[ 47.2 -72.3 -11.0  57.9  64.7  39.2] = (94)
[-30.7  51.9   8.8 -41.1 -45.8 -29.8] = (111)
[-10.8  17.7   0.8 -14.1  69.7  42.9] = (88)
[-10.8  17.7   0.8 -14.1 -16.9  -8.6] = (42)
[-59.3  90.5  10.0 -74.5 -81.4 -49.7] = (9)
[ 17.7 -10.8   5.5 -22.9 -27.6 -18.0] = (110)
which: [-10.8  17.7   0.8 -14.1  69.7  42.9] | (88)
Table of tags by key:
[42.9] -> Q542
[39.2] -> Q142
[-29.8] -> Q29
[39.3] -> Q270
[47.2] -> Q177
[47.3] -> Q942
join (94) 5:  | Q142
which: [-30.7  51.9   8.8 -41.1 -45.8 -29.8] | (111)
which: [ 47.2 -72.3 -11.0  57.9  64.7  39.2] | (94)

[-45.5  52.5 -52.1 -64.4 -57.1 -15.1  38.2]  (111)
[ 18.2  38.2  38.3  49.2  62.5  -5.1 -76.4]  (42)
[-30.9  35.3 -25.9 -60.1 -67.1  -3.6  54.2]  (9)
[-41.1  57.0 -15.2 -57.1 -64.4 -24.8  50.4]  (94)
next: [-64.4 -57.1] | [-15.1]
which: [-45.5  52.5 -52.1 -64.4 -57.1 -15.1] | (111)
next: [-57.1 -64.4] | [-24.8]
both (111) (42):  | [38.2]
Table of tags by key:
[-30.8] -> Q485
[-41.2] -> Q622
[-30.9] -> Q195
[-41.1] -> Q574
[-26.0] -> Q467
[-25.9] -> Q858
join (9) 0:  | Q195
next: [-45.5  52.5 -52.1] | [-64.4]

[-18.7 -11.5 -31.6 -22.7 -10.4   7.9  79.0 -11.1 -25.2  62.8  51.8 -21.0] -> (42)
[-18.7 -11.5 -31.6 -22.7 -10.4   7.9  14.0  84.6 -61.3 -40.6  12.1  -4.9] -> (9)
[-10.0  64.9  33.3  26.5  63.9  48.7  60.1 -41.1  44.2  64.3  53.2  35.6] -> (154)
[ -9.7 -27.2 -35.3  38.1  38.7 -20.9 -64.8 -39.2  -2.6 -55.4 -13.6   0.4] -> (111)
[-57.2  20.8 -28.9   7.0  45.4 -43.1 -77.9  44.2 -23.8  -3.8 -43.2   6.1] -> (110)
[-11.0 -27.3 -47.3  -6.5  53.8 -16.3  59.3  23.4 -25.2   0.0  62.7  -1.2] -> (163)
[ 45.9  48.9  81.6  -4.6   6.2  67.8  24.8  18.2 -30.6  39.3  38.7  43.7] -> (31)
[-57.2  20.8 -28.9   7.0  45.4 -43.1 -77.9  -8.9 -23.8  -3.8 -43.2   6.1] -> (120)
[  3.5  13.4 -44.2  19.1 -25.0 -13.4 -17.0 -58.7 -41.2 -17.3   1.0  79.4] -> (30)
[-47.3  -6.5  53.8 -16.3  59.3  23.4 -25.2   0.0  62.8 -14.9  51.1  23.5] -> (94)
[ 30.4  19.8   1.1  24.2  -2.1 -10.8 -29.6 -19.8   9.6 -13.7  12.4  33.2] -> (88)
both (110) (154):  | [44.2]
next: [-47.3  -6.5  53.8 -16.3  59.3  23.4 -25.2   0.0  62.7] | [-1.2]
which: [-27.2 -35.3  38.1  38.7] | (111)

[ 37.9 -10.1 -11.6 -29.5  27.7 -13.4 -54.4  11.2  -4.2  23.4  23.5   8.6
  24.7 -47.5 -28.5  18.6] : (110)
[  0.0 -14.6  44.2 -35.7  42.5  -0.2  -5.3  12.3  29.3  40.9 -33.2 -29.3
 -10.7 -53.5 -19.1 -21.5] : (127)
[ -2.9  10.3 -27.3  -9.0  17.6  17.3 -46.4 -60.8  -9.8 -41.1  -5.2  21.4
  24.0 -25.0 -29.6  -2.6] : (120)
[-11.8   7.2 -15.5 -12.5 -31.7  35.9  16.4 -47.5  -9.4  -3.3  -0.2  18.8
  -1.5   5.3 -17.4  -0.3] : (94)
[ 27.2  -6.6  29.3 -23.8  24.0 -16.1 -46.1 -20.2  34.2 -36.1  24.8 -21.2
 -24.4   1.7  19.2  37.8] : (42)
[-11.6  -2.4 -30.8 -22.1   3.7  28.2  34.6 -81.7 -30.0 -75.3  55.5  49.6
  26.1  -5.4  23.6   7.4] : (88)
[ 31.7 -66.8 -22.7 -16.0  55.0  16.9  37.4 -17.3  24.8  19.3  18.9  10.8
  47.4  -4.9  14.9  35.5] : (31)
[ 24.3 -51.8  34.7 -25.0  23.2 -24.1  49.8  -7.1 -52.3  10.5  26.0  10.3
   8.2 -57.3  15.4 -36.0] : (9)
[ -8.6  51.1  14.6 -39.0   6.9  -2.3 -54.3  22.4 -13.2 -46.5   5.1  24.3
  -8.7 -40.5 -13.9 -13.4] : (30)
tags:
[24.3] -> Q21
[47.4] -> Q931
[10.8] -> Q285
[-21.2] -> Q115
join (31) 11:  | Q285
which: [ 27.2  -6.6  29.3 -23.8  24.0 -16.1 -46.1 -20.2  34.2 -36.1  24.8 -21.2
 -24.4   1.7  19.2  37.8] | (42)
which: [-11.8   7.2 -15.5 -12.5 -31.7  35.9  16.4 -47.5  -9.4  -3.3  -0.2  18.8
  -1.5   5.3 -17.4  -0.3] | (94)
both (42) (31):  | [24.8]
which: [-29.5  27.7 -13.4 -54.4  11.2  -4.2  23.4  23.5   8.6  24.7] | (110)

[-18.8 -39.7 -20.7  36.5  16.1 -31.9 -34.5 -22.2  -5.3  -1.6] = (30)
[ 19.8  28.7  20.0 -26.6 -15.7  24.1  25.4  20.9   4.8   3.4] = (163)
[-21.1 -37.7 -19.5  35.4  11.2 -31.2 -34.8 -21.9  -6.7  -6.0] = (111)
[ 12.2  40.5  14.3 -38.2 -10.6  29.4  35.4  18.2   4.2  -3.6] = (94)
[  9.8  25.0   8.3 -24.0   0.3  19.3  24.3   9.7   3.2   1.2] = (88)
[-36.8 -73.2 -37.0  67.9  23.6 -59.3 -65.8 -40.0 -11.3  -5.7] = (31)
[-21.1 -37.7 -19.5  35.4  11.2 -31.2 -34.8 -21.9  -6.7  -5.9] = (154)
[ -9.6 -11.3  -7.6  11.0   6.4  -9.0 -10.3  -9.8  -3.9  -2.1] = (42)
[ 18.5  41.1  19.9 -38.2 -14.7  32.5  36.1  22.4   5.6   1.5] = (120)
[ 47.5  81.5  46.0 -76.3 -30.7  67.6  73.9  50.6  13.8  11.6] = (127)
next: [  8.3 -24.0   0.3  19.3  24.3   9.7   3.2] | [1.2]
which: [73.9 50.6 13.8] | (127)

[ 13.0 -44.1  11.6 -10.7 -25.7  18.7  32.9  14.2   6.4  26.8  10.3  -9.2
 -16.2  -5.7  26.9  37.2 -32.0  23.8 -20.4  -3.2 -29.9 -38.1 -14.1   9.4
  -4.3 -38.0  -5.8  21.3  -3.0  11.5   3.5  38.8   0.2  22.4  18.1 -27.5
  33.6 -20.4  15.0 -10.5   2.4   5.1  -1.6 -13.7 -20.4  27.5] -> (31)
[  6.4  26.8  10.3  -9.2 -16.0  -5.7  32.9  14.2   6.4  26.8  10.3  -9.2
 -16.2  -5.7  26.9  37.2 -32.0  23.8 -20.4  -3.2 -29.9 -38.1 -14.1   9.4
  -4.3  -5.8  15.5  21.3  -3.0  11.5   3.5  38.8   0.2  22.4  18.1 -27.5
   9.5 -32.8 -40.5 -12.0 -52.7 -43.8 -60.8  41.6  -9.5   6.9] -> (9)
[-51.8 -44.1  11.6 -10.7 -25.7  18.7  32.9  14.2   6.4  26.8  10.3  -9.2
 -16.2  -5.7  26.9  37.2 -32.0  23.8 -20.4  -3.2 -29.9 -38.1 -14.1   9.4
  -4.3  -5.8 -38.0  21.3  13.5  11.5   3.5  38.8 -62.3  22.4  18.1 -27.5
  33.6 -20.4  15.0 -10.5   2.4   5.1  -1.6 -13.7 -20.4  27.5] -> (88)
key -> tag
[-9.5] -> Q181
[-20.4] -> Q684
[6.5] -> Q770
[-9.6] -> Q653
[-5.7] -> Q880
[6.4] -> Q679
join (9) 44:  | Q181
next: [ -5.8 -38.0] | [21.3]
which: [ 13.0 -44.1  11.6 -10.7 -25.7  18.7  32.9  14.2   6.4  26.8  10.3  -9.2
 -16.2  -5.7  26.9  37.2 -32.0  23.8 -20.4  -3.2 -29.9 -38.1 -14.1   9.4
  -4.3 -38.0  -5.8  21.3  -3.0  11.5   3.5  38.8   0.2  22.4  18.1 -27.5
  33.6 -20.4  15.0 -10.5   2.4   5.1  -1.6 -13.7 -20.4  27.5] | (31)

[-70.6 -19.2  -9.7 -11.7   7.4 -10.2 -34.8 -19.6 -27.6] = (94)
[ 30.4  19.1  -2.0 -15.0 -62.2   2.5  -5.5 -19.6 -27.6] = (111)
[-38.0  19.1 -70.6 -15.0 -62.2   2.5  -5.5 -19.6  48.8] = (88)
[-70.6 -19.2  -9.7 -11.7   7.4 -10.2 -34.8 -30.5 -26.8] = (163)
next: [ 19.1  -2.0 -15.0] | [-62.2]
which: [ -5.5 -19.6  48.8] | (88)
which: [ 30.4  19.1  -2.0 -15.0 -62.2   2.5  -5.5 -19.6 -27.6] | (111)
which: [-70.6 -19.2  -9.7 -11.7   7.4 -10.2 -34.8 -19.6 -27.6] | (94)
Table of tags by key:
[-62.2] -> Q279
[-5.5] -> Q229
[7.4] -> Q363
join (88) 4:  | Q279

[-60.0 -60.0   5.7 -34.2  14.1 -46.6  -5.2  -5.1  25.6] : (120)
[ 57.6   2.5  47.7  41.3   7.3 -93.9  10.9  43.8 -46.5] : (111)
[ 55.0 -34.2   5.7  14.1 -60.0  47.8  23.4  47.7 -46.5] : (88)
next: [ 55.0 -34.2   5.7  14.1 -60.0  47.8] | [23.4]
next: [ 47.7  41.3   7.3 -93.9  10.9] | [43.8]
tags:
[47.8] -> Q407
[47.6] -> Q571
[14.1] -> Q415
[-5.0] -> Q347
[47.7] -> Q921
[-5.1] -> Q396
join (88) 7:  | Q921
which: [ 57.6   2.5  47.7  41.3   7.3 -93.9  10.9  43.8 -46.5] | (111)
which: [-60.0 -60.0   5.7 -34.2  14.1 -46.6  -5.2  -5.1  25.6] | (120)
next: [-34.2   5.7  14.1 -60.0] | [47.8]

[17.9 55.3  0.6 32.2] = (9)
[-67.6 -24.6 -18.4  62.5] = (42)
[-30.9 -19.7  -9.0  20.5] = (120)
tags:
[0.7] -> Q191
[-18.4] -> Q438
[0.6] -> Q898
[-9.0] -> Q286
[-19.7] -> Q716
[-8.9] -> Q383
join (120) 2:  | Q286
which: [17.9 55.3  0.6 32.2] | (9)

[-66.2  -3.7  35.5  41.3   2.3  -7.5 -43.9 -18.5  27.2 -12.0  20.3 -39.5
 -31.3  21.8  20.0 -16.9  41.6 -53.5  -5.4 -11.6  19.5  15.7  17.4  -2.0
  -3.0  18.7  30.7   3.7 -10.7 -51.8 -30.4 -34.3  36.5 -21.3  13.5]  (9)
[-65.9  -0.8  42.9  33.0   2.1  -7.7 -38.8 -24.4  27.1 -13.9  18.8 -40.6
 -30.9  21.2  22.9 -21.4  42.2 -53.7  -5.1 -14.1  19.3  12.3  16.0  -4.0
  -4.5  15.3  23.5   5.1  -3.0 -50.8 -29.7 -34.6  41.1 -23.2  17.4]  (120)
[-67.2 -26.1  -9.0  71.1   1.9  -1.5 -47.0   6.5  18.7   7.1  25.0 -26.5
 -27.1  17.3  -2.2   3.1  31.0 -38.5  -2.4  -3.5  17.2  23.0  16.5  -0.4
   1.2  26.2  52.2  -7.2 -31.0 -46.0 -36.4 -22.0   9.4 -12.5   1.2]  (31)
[ 62.8   9.4 -30.6  -8.7  26.2 -37.7  27.7 -12.4   3.5  49.0 -45.6  -7.3
  22.0 -36.9  10.4   7.6 -36.8  37.4  10.9  37.0  -5.7  -8.5 -27.8  36.2
  17.2 -26.5 -46.2  20.9 -21.4  26.4  12.8  18.8 -19.1  27.7 -50.4]  (127)
[  1.9  -1.5 -47.1 -29.6  23.5 -26.2  -1.7  40.4 -34.3  -5.9 -18.7   7.0
  19.3 -29.5  14.5  16.6 -29.6  38.4  -5.3   5.8  -4.1 -13.1 -20.9  30.3
  29.1 -13.3 -56.3  35.2  -1.4  40.2  17.8  16.2 -22.2  22.1 -44.0]  (30)
[-67.8  -8.3  27.7  49.0   3.5  -7.3 -45.6 -12.4  26.2  -8.7  22.0 -37.7
 -30.6  20.2  16.3 -13.2  39.9 -56.0  -4.6 -11.9  21.1  16.6  18.3  -0.6
  -1.8  20.5  33.0   3.0 -13.5 -52.2 -32.0 -32.4  32.9 -20.5  11.6]  (88)
[ 55.9  37.3  -5.1 -56.1  21.7  43.2   6.8  -1.1 -25.1 -40.0 -20.2 -19.0
  18.3   8.9  -2.7  14.5  -5.2  27.2 -22.3 -48.5  -9.4 -19.7   4.8 -21.6
  18.5  15.5 -42.3  26.7  45.4  49.9  28.9   9.8 -14.0  -8.5  19.7]  (110)
[-63.4   3.5  46.3  25.5   0.7  -7.3 -35.9 -26.5  28.7 -16.4  17.6 -39.5
 -27.9  23.2  24.4 -24.0  42.7 -53.6  -5.5 -14.8  19.3  10.6  15.4  -4.8
  -5.1  11.8  19.0   7.1   4.0 -56.1 -26.0 -35.7  43.2 -22.2  23.0]  (154)
which: [ 27.7  49.0   3.5  -7.3 -45.6 -12.4  26.2  -8.7  22.0 -37.7 -30.6] | (88)
both (110) (127):  | [-8.5]
which: [  1.9  -1.5 -47.0] | (31)
next: [-1.7 40.4] | [-34.3]

